Look-ups in named tables: a row name and a column name give one cell, copied from the table.

zapafa =
        gav  nudolob  fop  res  fita  koni  mit  bazazu
miboma  109      218   97  216    95   146  134     105
mal      73       60   88  199   132   117  135     152
kibu    121       42  155  207   155   155  188     146
ruga    183      211  152   47   140   132  106     141
gugub    78      179   64  181    99   113   96     129
bigem   191       94  204   64   181   146  157     161
rarag   184      148  201  197   146   192  208     116
moli    112       83  114   64   157    92   87     176
pivim   131      190  127  239   108   171  171     101
nel     181      147  165   26   164   125  109     159
ker     134      153  117   38   145    94   75     163
bobos   194      233  174   83   137   160  135     121
lev     202      196  201  156   145   191  191     111
balote   93      138   78   82   128    83   70     164

What is the gav of gugub in zapafa? 78
What is the nudolob of moli in zapafa? 83
What is the mit of rarag in zapafa? 208
What is the koni of pivim in zapafa? 171
What is the fop of miboma in zapafa? 97
What is the bazazu of nel in zapafa? 159
What is the mit of lev in zapafa? 191
What is the bazazu of rarag in zapafa? 116
What is the fita of ker in zapafa? 145
What is the res of ker in zapafa? 38
What is the koni of miboma in zapafa? 146

zurevo =
	toz	roli	mifeni	nanopok	lenivat	zitev
zif	-7.2	-1.1	0.2	5.0	-9.2	-4.4
sevi	0.3	-2.2	-0.4	-5.8	-2.0	-1.2
vot	-5.8	1.7	-2.6	2.7	-6.8	6.2
botom	-5.4	0.3	-4.1	2.7	-3.9	2.9
gubis	-5.0	2.5	-2.4	1.4	-6.9	9.3
gez	-7.6	0.1	-3.2	5.9	-6.4	0.0

nanopok of gubis is 1.4
nanopok of zif is 5.0
lenivat of gez is -6.4
zitev of gez is 0.0
zitev of vot is 6.2
roli of zif is -1.1
nanopok of botom is 2.7
toz of zif is -7.2
zitev of botom is 2.9
lenivat of botom is -3.9
mifeni of sevi is -0.4
nanopok of vot is 2.7
nanopok of gez is 5.9
lenivat of vot is -6.8
zitev of sevi is -1.2
roli of botom is 0.3
toz of sevi is 0.3
zitev of zif is -4.4
roli of gubis is 2.5
Row with the largest toz: sevi

Table tipevag
       gemem  vas  pimog  feb  zonim  vagak  kigelad  koz
kavov    180  158    189  156     85     49       57  169
subiv    139  181    109   96    103    201       71  114
kagi      43  106    222  208    100    110       70  116

kagi, vagak => 110
subiv, zonim => 103
subiv, pimog => 109
kavov, gemem => 180
subiv, vas => 181
kavov, koz => 169
subiv, gemem => 139
subiv, vagak => 201
kagi, vas => 106
kagi, gemem => 43
kagi, koz => 116
subiv, feb => 96
kagi, kigelad => 70
kavov, feb => 156
kagi, pimog => 222
kavov, pimog => 189
kavov, vas => 158
subiv, kigelad => 71

zur.csv
,pelina,vode,pov,kup,runoz,leb,tev,toge,meb
vuzopot,-0.97,-0.99,-0.51,0.17,0.09,0.24,0.16,0.45,-0.22
logip,-0.62,-0.48,0.07,-0.41,-0.19,-0.20,-0.03,0.03,-0.10
div,-0.61,-0.60,-0.40,-0.12,-0.52,-0.55,0.72,0.73,-0.44

div, tev: 0.72
vuzopot, leb: 0.24
logip, toge: 0.03
logip, meb: -0.10
logip, leb: -0.20
div, pov: -0.40
div, runoz: -0.52
vuzopot, kup: 0.17
logip, vode: -0.48
logip, pov: 0.07
vuzopot, pov: -0.51
div, meb: -0.44
div, toge: 0.73
logip, runoz: -0.19
Which row has the largest kup? vuzopot

Table lol
,luzib,tafo,zutagof,mek,nokuvaz,zugumi,gud
pemem,656,-290,-444,-343,-529,-544,32
poz,-616,-184,-364,632,-604,-636,276
doru,-686,-730,-307,227,-208,-943,-216
ronarun,-495,-21,25,748,344,-5,-668
terudu,-259,311,-166,689,-450,-978,67

What is the tafo of terudu in lol?
311
What is the gud of doru in lol?
-216
What is the mek of terudu in lol?
689
What is the zutagof of pemem in lol?
-444
What is the mek of poz in lol?
632
What is the zugumi of terudu in lol?
-978
What is the zutagof of poz in lol?
-364
What is the mek of pemem in lol?
-343
What is the mek of ronarun in lol?
748
What is the zutagof of ronarun in lol?
25
What is the mek of doru in lol?
227
What is the luzib of pemem in lol?
656
What is the tafo of pemem in lol?
-290
What is the nokuvaz of terudu in lol?
-450
What is the zugumi of doru in lol?
-943
What is the gud of terudu in lol?
67
What is the zugumi of ronarun in lol?
-5
What is the nokuvaz of ronarun in lol?
344
What is the luzib of poz in lol?
-616

